Below are the code and all the weights of a small trained network. Each question names an input and a class and asks about switching units off, where a switched-off unit gives its printed mean instead of its output.

import numpy as np


def w(rows, s, z=0):
    codes = np.array(rows[::2]) - 128.0
    scale = np.full(codes.shape[1], s)
    scale[-1] = z or s
    return codes * scale


def norm(h):
    return h / np.sqrt((h * h).mean(-1, keepdims=True) + 1e-5)


def f(y):
    return y / 2 * (1 + np.tanh(0.7978845608 * (y + 0.044715 * y**3)))


def log_softmax(a):
    a = a - a.max(-1, keepdims=True)
    return a - np.log(np.exp(a).sum(-1, keepdims=True))


def net(x, mask):
    res = np.array(x, float).reshape(1, 7) / 4 @ E
    u = 0
    for l in range(4):
        y = f(norm(res) @ A[l][:, :-1].T + A[l][:, -1])
        res = res + np.where(mask[u : u + 5], y, B[l][:, -1]) @ B[l][:, :-1]
        u += 5
    return log_softmax(norm(res)[-1] @ U[:, :-1].T + U[:, -1])


A, B = {}, {}
E = w([
[153,160,35,183,229,58,177],'x0',
[194,197,61,125,198,216,134],'x1',
[176,149,119,87,180,152,177],'x2',
[19,224,156,164,147,135,118],'x3',
[174,155,212,138,130,38,146],'x4',
[152,52,73,131,107,51,97],'x5',
[160,226,129,234,128,154,255],'x6',
],0.0089)
A[0] = w([
[243,129,97,28,136,244,144,3],'0.n1',
[36,138,79,101,142,241,71,52],'0.n2',
[193,72,46,217,138,140,223,15],'0.n3',
[169,141,117,147,135,111,78,35],'0.n4',
[90,139,116,122,145,126,112,79],'0.n5',
],0.011,0.0057)
B[0] = w([
[238,130,151,94,187,203,111,253],'0.n1',
[71,131,105,155,135,173,109,245],'0.n2',
[175,187,65,156,9,118,135,233],'0.n3',
[115,110,127,168,134,125,117,110],'0.n4',
[105,136,126,94,130,136,142,129],'0.n5',
],0.014,0.005)
A[1] = w([
[174,76,5,154,157,58,167,118],'1.n1',
[146,86,233,128,64,60,68,8],'1.n2',
[142,222,133,210,185,99,216,39],'1.n3',
[146,98,52,101,203,39,104,5],'1.n4',
[126,198,165,151,154,111,191,3],'1.n5',
],0.017,0.0029)
B[1] = w([
[145,167,7,131,102,109,97,238],'1.n1',
[139,135,150,66,74,108,129,222],'1.n2',
[117,170,209,176,132,125,204,255],'1.n3',
[99,46,94,142,219,108,111,192],'1.n4',
[107,115,154,148,175,102,156,193],'1.n5',
],0.019,0.0095)
A[2] = w([
[121,72,112,158,170,71,94,4],'2.n1',
[107,157,216,166,134,105,179,194],'2.n2',
[105,90,189,92,44,104,96,120],'2.n3',
[164,89,143,100,167,209,151,58],'2.n4',
[1,167,119,130,129,191,84,51],'2.n5',
],0.027,0.0017)
B[2] = w([
[83,133,48,104,167,116,113,176],'2.n1',
[100,136,114,145,230,124,221,252],'2.n2',
[198,75,161,62,88,60,160,226],'2.n3',
[184,178,176,110,154,163,89,200],'2.n4',
[96,35,159,251,52,129,85,227],'2.n5',
],0.021,0.015)
A[3] = w([
[39,68,99,81,164,128,37,171],'3.n1',
[3,95,206,96,95,216,120,255],'3.n2',
[223,100,42,216,71,104,151,11],'3.n3',
[215,87,130,86,212,233,115,64],'3.n4',
[69,148,150,118,119,125,100,19],'3.n5',
],0.015,0.00094)
B[3] = w([
[101,71,148,155,217,125,23,200],'3.n1',
[244,107,181,217,119,142,147,172],'3.n2',
[4,221,129,70,10,173,133,254],'3.n3',
[50,186,212,85,157,190,54,230],'3.n4',
[130,91,103,137,105,140,143,119],'3.n5',
],0.013,0.0081)
U = w([
[67,100,63,125,190,100,60,72],'0',
[165,84,195,59,106,65,150,252],'1',
[101,62,207,247,86,152,94,80],'2',
[164,190,216,93,182,215,66,129],'3',
[97,174,181,197,211,126,228,199],'4',
[105,224,71,140,57,146,138,55],'5',
],0.014,0.0026)

Each question gives the input, the list of numbers given to net, and the class t.
The units are the neurons (one row each of A and B). Each row of codes is followed by its name. A weight is (code - 128) times the scale printed after its matrix; where a second scale follows, it is the last column's (A, B and U).
mask holds one flag per neuron, layer by layer. A switched-off neuron (its flag False) gives its mean, the last column of its row in B, instead of its output. The means were averaged over made-up inputs and are rounded, as every weight is.
A unit's drop is (log p(t) with every unit on - log p(t) with that unit switched off) / (log p(t) with every unit on - log p(t) with every unit switched off).
The circuit of an input: a set's keep is (log p(t) with only the set's units on - log p(t) with every unit switched off) / (log p(t) with every unit on - log p(t) with every unit switched off). Starting from the 12 units with the biggest drops (on a tie, the unit counted first), units are removed one at a time, each time the one whose removal leaves the highest keep (on an exact tie, the one counted first), for as long as the keep stays at least 0.8.
units of the circuit, in order: the units of the circuit, biggest drop first
top k neurons: the k neurons with the biggest drops, biggest first
k most important neurons of layer l: the k neurons of layer l with the biggest drops, biggest first
drop when u is switched off: that unit's drop, to one decimal
input [-4,8,2,6,-5,-6,2], class 2: units of the circuit, in order	(2.n5)
input [-6,7,-3,3,5,-1,-3], class 2: top 3 neurons	(2.n5 0.n2 1.n3)
input [-3,4,-6,3,-6,3,8], class 2: top 3 neurons	(2.n5 0.n2 0.n1)
input [7,-6,-6,5,-8,-3,2], class 2: top 2 neurons	(2.n5 0.n2)
input [-3,2,5,4,-7,1,5], class 2: top 2 neurons	(0.n2 2.n5)
input [-8,-7,5,3,-3,-3,1], class 1: top 4 neurons	(2.n3 1.n2 1.n1 1.n4)
input [5,-2,6,-3,8,6,3], class 5: top 2 neurons	(1.n1 0.n3)
input [8,-7,-6,3,8,0,-3], class 0: top 3 neurons	(1.n4 2.n1 0.n3)
input [0,-2,-1,0,4,5,1], class 1: top 3 neurons	(1.n2 2.n3 0.n3)
input [6,-6,-7,2,1,0,-5], class 0: top 2 neurons	(1.n4 2.n1)
input [-6,1,-4,-2,-5,-5,5], class 2: top 3 neurons	(2.n5 0.n2 1.n3)
input [5,4,1,2,8,8,-1], class 0: top 3 neurons	(1.n4 2.n1 1.n1)
input [7,0,-1,-3,7,8,-1], class 0: top 2 neurons	(1.n4 2.n1)
input [3,-4,-4,-5,-5,-2,7], class 5: units of the circuit, in order	(0.n3)
input [-2,-6,-3,2,8,8,6], class 1: top 2 neurons	(1.n2 2.n3)
input [1,6,7,-1,5,3,-8], class 3: top 2 neurons	(0.n1 2.n4)
input [8,-5,7,0,-3,0,-2], class 0: 2 most important neurons of layer 1	(1.n4 1.n2)
input [-2,3,-3,-3,-4,5,2], class 5: drop when 0.n3 is switched off	0.2
input [-6,7,4,8,2,-4,-4], class 2: drop when 2.n5 is switched off	0.8
input [7,-4,5,-6,-2,2,6], class 5: drop when 3.n4 is switched off	0.0
input [0,5,6,-2,-6,0,5], class 3: drop when 0.n1 is switched off	1.1
input [-3,-5,-4,-3,-7,7,-5], class 1: units of the circuit, in order	(2.n3)
